Below is a small trained network, with its code and all its weights. Each question gives an input and a target symbol and asks what happens when units are switched off, that is, made to give their printed mean instead of their output.

import numpy as np


def w(rows, s, z=0):
    codes = np.array(rows[::2]) - 128.0
    scale = np.full(codes.shape[1], s)
    scale[-1] = z or s
    return codes * scale


def norm(h):
    return h / np.sqrt((h * h).mean(-1, keepdims=True) + 1e-5)


def softmax(a):
    e = np.exp(a - a.max(-1, keepdims=True))
    return e / e.sum(-1, keepdims=True)


def log_softmax(a):
    a = a - a.max(-1, keepdims=True)
    return a - np.log(np.exp(a).sum(-1, keepdims=True))


def net(x, mask):
    ids = ['αγζηλξστ'.index(c) for c in x.split()]
    T = len(ids)
    res = E[ids] + P[:T]
    u = 0
    for l in range(3):
        r = norm(res)
        for j in range(2):
            rows = slice(4 * j, 4 * j + 4)
            q, k, v = (r @ M[l][rows].T for M in (Q, K, V))
            z = softmax(np.where(np.tri(T) > 0, q @ k.T / 4**0.5, -1e9)) @ v
            o = O[l][rows]
            res = res + np.where(mask[u + j], z, o[:, -1]) @ o[:, :-1]
        u += 2
    return log_softmax(norm(res)[-1] @ U[:, :-1].T + U[:, -1])


Q, K, V, O = {}, {}, {}, {}
E = w([
[127,230,166,165,254],'α',
[85,96,163,103,49],'γ',
[138,240,255,177,184],'ζ',
[159,133,238,139,234],'η',
[183,131,144,125,159],'λ',
[98,239,161,188,135],'ξ',
[101,111,122,205,132],'σ',
[92,171,121,111,122],'τ',
],0.0035)
P = w([
[125,107,126,123,246],'0',
[105,106,117,111,248],'1',
[122,102,104,132,207],'2',
[126,102,112,145,182],'3',
[138,101,123,155,167],'4',
[152,99,129,168,158],'5',
[158,97,139,178,144],'6',
[168,107,150,185,134],'7',
[175,114,154,189,126],'8',
[177,111,163,196,120],'9',
],0.0011)
Q[0] = w([
[131,165,135,41,127],'0.h0',
[170,108,151,105,143],'0.h0',
[164,63,162,240,149],'0.h0',
[128,120,122,27,147],'0.h0',
[105,106,93,75,80],'0.h1',
[51,100,80,133,67],'0.h1',
[160,3,133,141,131],'0.h1',
[145,99,108,47,90],'0.h1',
],0.0068)
K[0] = w([
[143,204,62,158,215],'0.h0',
[198,95,160,163,150],'0.h0',
[172,28,223,141,46],'0.h0',
[172,144,77,149,244],'0.h0',
[116,255,74,159,202],'0.h1',
[32,155,50,199,135],'0.h1',
[186,47,118,168,188],'0.h1',
[214,243,109,130,218],'0.h1',
],0.0052)
V[0] = w([
[93,128,146,40,154],'0.h0',
[81,79,101,191,98],'0.h0',
[210,158,106,197,139],'0.h0',
[128,112,188,29,51],'0.h0',
[149,111,59,141,146],'0.h1',
[120,151,65,190,250],'0.h1',
[154,190,40,218,156],'0.h1',
[193,146,158,146,102],'0.h1',
],0.0025)
O[0] = w([
[157,133,176,150,138,124],'0.h0',
[95,122,166,72,105,117],'0.h0',
[104,119,45,144,142,150],'0.h0',
[180,212,172,95,75,14],'0.h0',
[149,186,109,145,152,97],'0.h1',
[215,142,183,169,151,251],'0.h1',
[252,224,141,147,95,163],'0.h1',
[113,175,151,70,126,109],'0.h1',
],0.0024,0.0018)
Q[1] = w([
[98,218,124,142,43],'1.h0',
[140,149,174,134,103],'1.h0',
[179,81,83,92,216],'1.h0',
[62,68,88,179,80],'1.h0',
[82,181,241,194,111],'1.h1',
[127,142,239,209,118],'1.h1',
[104,153,255,214,114],'1.h1',
[71,164,196,158,95],'1.h1',
],0.006)
K[1] = w([
[51,159,117,81,45],'1.h0',
[164,121,166,79,87],'1.h0',
[123,123,132,145,199],'1.h0',
[98,87,63,209,99],'1.h0',
[96,85,140,107,19],'1.h1',
[145,75,194,94,30],'1.h1',
[120,69,190,93,1],'1.h1',
[77,122,123,105,45],'1.h1',
],0.0065)
V[1] = w([
[107,9,177,108,6],'1.h0',
[170,225,224,149,250],'1.h0',
[163,33,160,91,211],'1.h0',
[180,128,9,158,244],'1.h0',
[7,60,136,39,53],'1.h1',
[224,82,130,56,117],'1.h1',
[9,109,189,198,64],'1.h1',
[127,240,103,142,225],'1.h1',
],0.002)
O[1] = w([
[204,120,196,227,26,45],'1.h0',
[113,97,6,9,86,253],'1.h0',
[79,171,78,128,31,153],'1.h0',
[41,212,116,75,185,173],'1.h0',
[109,189,57,49,206,63],'1.h1',
[219,129,133,127,199,103],'1.h1',
[94,106,52,57,125,149],'1.h1',
[93,136,213,197,73,155],'1.h1',
],0.0021,0.0036)
Q[2] = w([
[112,62,56,224,87],'2.h0',
[200,199,125,180,141],'2.h0',
[100,25,96,91,100],'2.h0',
[186,29,174,103,181],'2.h0',
[188,80,120,2,119],'2.h1',
[135,118,54,123,143],'2.h1',
[185,87,92,24,101],'2.h1',
[138,106,86,90,173],'2.h1',
],0.0081)
K[2] = w([
[130,71,42,192,101],'2.h0',
[199,246,105,187,225],'2.h0',
[140,21,109,121,23],'2.h0',
[254,5,205,86,156],'2.h0',
[137,102,56,20,152],'2.h1',
[166,128,110,115,71],'2.h1',
[129,108,65,50,127],'2.h1',
[181,116,127,85,103],'2.h1',
],0.0084)
V[2] = w([
[250,194,228,209,175],'2.h0',
[189,137,143,53,68],'2.h0',
[126,160,165,223,103],'2.h0',
[181,161,94,189,163],'2.h0',
[196,125,185,159,81],'2.h1',
[98,157,97,30,123],'2.h1',
[125,100,104,63,101],'2.h1',
[82,122,103,111,224],'2.h1',
],0.0027)
O[2] = w([
[192,101,27,105,3,90],'2.h0',
[8,105,111,116,104,19],'2.h0',
[229,20,109,161,91,118],'2.h0',
[189,110,92,57,113,140],'2.h0',
[103,169,205,168,225,38],'2.h1',
[221,116,83,139,94,135],'2.h1',
[203,178,91,132,112,88],'2.h1',
[129,73,126,97,29,251],'2.h1',
],0.0025,0.0019)
U = w([
[184,186,62,131,240,66],'α',
[107,78,156,90,20,108],'γ',
[202,189,254,125,99,97],'ζ',
[191,18,222,62,194,1],'η',
[193,91,35,48,80,240],'λ',
[114,217,76,227,41,44],'ξ',
[118,24,114,235,134,165],'σ',
[2,142,161,92,151,197],'τ',
],0.0094,0.0032)

Each question gives the input, a string of symbols that net reads in full, and the target symbol t.
The units are the heads (4 rows each of Q, K, V and O). Each row of codes is followed by its name. A weight is (code - 128) times the scale printed after its matrix; where a second scale follows, it is the last column's (O and U).
mask holds one flag per head, layer by layer. A switched-off head (its flag False) gives its mean, the last column of its rows in O, instead of its output. The means were averaged over made-up inputs and are rounded, as every weight is.
A unit's drop is (log p(t) with every unit on - log p(t) with that unit switched off) / (log p(t) with every unit on - log p(t) with every unit switched off).
The circuit of an input: a set's keep is (log p(t) with only the set's units on - log p(t) with every unit switched off) / (log p(t) with every unit on - log p(t) with every unit switched off). Starting from all 6 units, units are removed one at a time, each time the one whose removal leaves the highest keep (on an exact tie, the one counted first), for as long as the keep stays at least 0.8.
units of the circuit, in order: the units of the circuit, biggest drop first
most important unit: the unit with the biggest drop
heads that matter: for each layer, one digit per head in row order, 1 if its drop is at least 0.15 and else 0, layers parted by /
drop when u is switched off: that unit's drop, to one decimal
input σ ζ τ γ ξ τ, target α: heads that matter	10 / 11 / 11
input ξ γ τ ζ ξ, target α: heads that matter	11 / 11 / 10
input τ ζ σ σ γ ζ λ, target τ: units of the circuit, in order	[2.h0; 0.h1]
input ζ σ σ τ λ τ, target τ: most important unit	1.h1
input τ η λ τ ζ σ ζ γ τ η, target α: heads that matter	00 / 11 / 01
input α ξ σ ξ λ σ α γ ξ, target λ: units of the circuit, in order	[1.h1; 2.h0]
input τ ζ τ α σ γ σ η, target τ: heads that matter	01 / 11 / 10
input σ ζ τ σ ζ τ, target τ: heads that matter	00 / 01 / 10
input σ γ λ σ ζ λ σ, target λ: heads that matter	10 / 11 / 00
input λ η λ γ η λ ζ σ, target τ: heads that matter	01 / 01 / 10
input σ η γ τ σ α ζ, target τ: heads that matter	01 / 01 / 00
input η α γ α τ τ ζ ζ, target α: heads that matter	00 / 01 / 00
input σ γ τ ζ τ, target α: heads that matter	11 / 11 / 11
input σ τ η σ ζ λ τ γ η, target α: most important unit	1.h1
input ξ γ τ α η ζ ξ, target α: heads that matter	01 / 11 / 10
input ζ ξ λ τ ζ γ α τ ζ, target λ: drop when 2.h0 is switched off	0.4
input ζ τ γ α ζ, target α: drop when 1.h0 is switched off	0.2
input ζ α ζ λ ζ γ τ σ τ ζ, target λ: drop when 1.h0 is switched off	0.1
input ξ ζ σ λ ζ τ λ γ, target τ: drop when 0.h1 is switched off	0.0
input λ ξ ζ σ η λ σ η γ σ, target λ: units of the circuit, in order	[1.h1]
